Here is a tiny trained network, its code and every weight. The questions are about switching its units off for an input and a class, where a switched-off unit gives its printed mean instead of its output.

import numpy as np


def w(rows, s, z=0):
    codes = np.array(rows[::2]) - 128.0
    scale = np.full(codes.shape[1], s)
    scale[-1] = z or s
    return codes * scale


def norm(h):
    return h / np.sqrt((h * h).mean(-1, keepdims=True) + 1e-5)


def f(y):
    return y / 2 * (1 + np.tanh(0.7978845608 * (y + 0.044715 * y**3)))


def log_softmax(a):
    a = a - a.max(-1, keepdims=True)
    return a - np.log(np.exp(a).sum(-1, keepdims=True))


def net(x, mask):
    res = np.array(x, float).reshape(1, 4) / 4 @ E
    u = 0
    for l in range(4):
        y = f(norm(res) @ A[l][:, :-1].T + A[l][:, -1])
        res = res + np.where(mask[u : u + 9], y, B[l][:, -1]) @ B[l][:, :-1]
        u += 9
    return log_softmax(norm(res)[-1] @ U[:, :-1].T + U[:, -1])


A, B = {}, {}
E = w([
[97,237,189,136,137,205,139],'x0',
[140,99,148,24,153,213,107],'x1',
[126,154,81,102,135,83,14],'x2',
[131,148,250,101,146,54,121],'x3',
],0.0017)
A[0] = w([
[166,163,179,79,138,41,90,76],'L0N0',
[200,157,122,163,154,148,144,61],'L0N1',
[161,66,76,36,139,209,144,106],'L0N2',
[86,140,232,162,102,148,195,91],'L0N3',
[42,179,173,208,53,153,105,54],'L0N4',
[131,175,171,37,210,198,101,199],'L0N5',
[121,119,99,169,130,182,155,4],'L0N6',
[58,255,157,184,72,183,93,49],'L0N7',
[68,221,206,85,174,179,149,37],'L0N8',
],0.0034,0.0016)
B[0] = w([
[115,83,152,59,173,59,112,172],'L0N0',
[78,103,109,85,153,82,157,103],'L0N1',
[137,143,161,2,192,186,131,213],'L0N2',
[39,128,194,196,144,111,121,192],'L0N3',
[201,108,96,86,223,149,115,157],'L0N4',
[139,122,131,201,150,113,76,248],'L0N5',
[76,57,149,100,195,137,115,100],'L0N6',
[233,142,90,69,173,184,92,208],'L0N7',
[162,143,110,190,116,171,197,188],'L0N8',
],0.0032,0.0017)
A[1] = w([
[196,136,129,100,147,51,85,157],'L1N0',
[188,203,172,138,209,234,95,64],'L1N1',
[118,114,163,60,184,253,220,74],'L1N2',
[66,122,76,87,208,148,37,3],'L1N3',
[132,141,129,52,155,125,59,47],'L1N4',
[87,118,91,186,6,3,40,18],'L1N5',
[25,223,158,55,63,111,79,79],'L1N6',
[100,100,114,85,217,93,82,77],'L1N7',
[68,122,224,245,210,54,202,91],'L1N8',
],0.0028,0.0015)
B[1] = w([
[54,92,73,96,172,79,88,204],'L1N0',
[183,193,76,121,111,86,127,255],'L1N1',
[183,149,88,94,110,33,106,226],'L1N2',
[118,115,164,212,194,113,182,128],'L1N3',
[74,124,162,165,159,133,123,142],'L1N4',
[253,131,104,37,47,113,99,178],'L1N5',
[161,65,128,195,174,180,214,97],'L1N6',
[135,111,112,164,172,113,122,143],'L1N7',
[76,81,195,188,101,237,176,237],'L1N8',
],0.0036,0.0014)
A[2] = w([
[172,221,146,147,138,116,171,90],'L2N0',
[71,60,182,94,132,50,95,188],'L2N1',
[28,90,197,205,151,151,172,116],'L2N2',
[146,53,188,84,88,86,168,110],'L2N3',
[173,148,2,97,96,105,79,197],'L2N4',
[144,104,161,154,103,94,70,109],'L2N5',
[62,89,63,197,68,174,152,148],'L2N6',
[161,113,93,69,152,118,144,4],'L2N7',
[62,110,160,122,159,50,83,82],'L2N8',
],0.0042,0.0022)
B[2] = w([
[187,160,97,69,197,230,107,149],'L2N0',
[114,164,81,238,245,200,68,192],'L2N1',
[96,82,141,163,22,180,158,163],'L2N2',
[166,237,131,117,186,140,85,160],'L2N3',
[91,82,254,205,94,149,198,252],'L2N4',
[89,90,89,116,200,92,133,136],'L2N5',
[95,94,229,204,175,245,198,141],'L2N6',
[86,144,141,63,115,45,170,127],'L2N7',
[72,65,91,179,199,148,97,140],'L2N8',
],0.0031,0.0038)
A[3] = w([
[202,77,113,145,39,40,139,51],'L3N0',
[175,252,93,83,139,193,111,29],'L3N1',
[64,82,74,133,214,145,37,13],'L3N2',
[108,99,49,2,75,102,190,5],'L3N3',
[171,185,151,180,128,92,104,184],'L3N4',
[81,122,43,63,132,203,178,47],'L3N5',
[182,221,114,102,143,175,134,25],'L3N6',
[44,72,117,137,43,83,87,56],'L3N7',
[176,50,64,104,103,164,201,154],'L3N8',
],0.0047,0.0017)
B[3] = w([
[192,92,57,45,74,120,53,126],'L3N0',
[228,253,68,105,211,152,204,249],'L3N1',
[106,114,69,209,201,58,31,227],'L3N2',
[45,51,198,69,153,31,227,118],'L3N3',
[111,59,114,70,168,119,169,219],'L3N4',
[189,159,115,43,209,19,103,118],'L3N5',
[223,137,91,72,171,183,145,210],'L3N6',
[217,193,106,70,96,137,140,139],'L3N7',
[106,174,186,147,189,117,97,162],'L3N8',
],0.0042,0.0022)
U = w([
[183,62,45,82,3,46,55,109],'0',
[222,240,67,81,224,197,206,207],'1',
[53,67,185,57,197,31,202,66],'2',
[60,83,200,230,82,206,204,251],'3',
[71,69,73,196,224,41,32,244],'4',
[38,224,46,81,58,104,121,3],'5',
],0.0063,0.0037)

Each question gives the input, the list of numbers given to net, and the class t.
The units are the neurons (one row each of A and B). Each row of codes is followed by its name. A weight is (code - 128) times the scale printed after its matrix; where a second scale follows, it is the last column's (A, B and U).
mask holds one flag per neuron, layer by layer. A switched-off neuron (its flag False) gives its mean, the last column of its row in B, instead of its output. The means were averaged over made-up inputs and are rounded, as every weight is.
A unit's drop is (log p(t) with every unit on - log p(t) with that unit switched off) / (log p(t) with every unit on - log p(t) with every unit switched off).
The circuit of an input: a set's keep is (log p(t) with only the set's units on - log p(t) with every unit switched off) / (log p(t) with every unit on - log p(t) with every unit switched off). Starting from the 12 units with the biggest drops (on a tie, the unit counted first), units are removed one at a time, each time the one whose removal leaves the highest keep (on an exact tie, the one counted first), for as long as the keep stays at least 0.8.
units of the circuit, in order: the units of the circuit, biggest drop first
most important unit: the unit with the biggest drop
top k neurons: the k neurons with the biggest drops, biggest first
top k neurons in layer l: the k neurons of layer l with the biggest drops, biggest first
input [-8,5,-8,-1], class 2: most important unit : L3N3
input [-5,-1,7,1], class 0: top 3 neurons : L1N5; L0N2; L0N4
input [-6,-2,-6,-8], class 3: units of the circuit, in order : L2N6; L3N1
input [5,-6,8,-6], class 3: top 2 neurons : L2N4; L0N2
input [0,-3,4,-2], class 0: units of the circuit, in order : L1N5; L0N2; L3N0
input [-4,-8,2,1], class 0: units of the circuit, in order : L1N5; L3N0
input [3,-2,5,-5], class 3: top 3 neurons : L2N4; L0N2; L2N3
input [0,5,-3,-3], class 2: top 2 neurons : L2N1; L3N3
input [-8,-2,-3,-5], class 3: top 2 neurons : L2N6; L2N4
input [0,5,-5,-6], class 2: top 2 neurons : L0N2; L3N3
input [1,5,-6,3], class 3: top 4 neurons in layer 0 : L0N3; L0N7; L0N5; L0N4
input [-4,-2,8,-8], class 0: top 4 neurons : L1N5; L1N8; L3N0; L3N7
input [-4,0,-7,-6], class 2: top 4 neurons in layer 0 : L0N2; L0N5; L0N3; L0N6
input [0,-1,1,3], class 4: most important unit : L0N0
input [-7,7,-7,6], class 4: top 2 neurons in layer 1 : L1N5; L1N1
input [-5,0,8,-5], class 0: top 2 neurons in layer 3 : L3N7; L3N0
input [-6,-1,6,-4], class 0: top 2 neurons : L1N5; L2N4
input [-3,-2,2,-3], class 0: top 3 neurons : L1N5; L3N0; L1N8
input [-2,7,-1,2], class 4: top 2 neurons in layer 1 : L1N5; L1N4
input [-2,-8,-3,-8], class 3: most important unit : L2N6
input [3,6,5,5], class 4: top 2 neurons : L0N0; L0N5
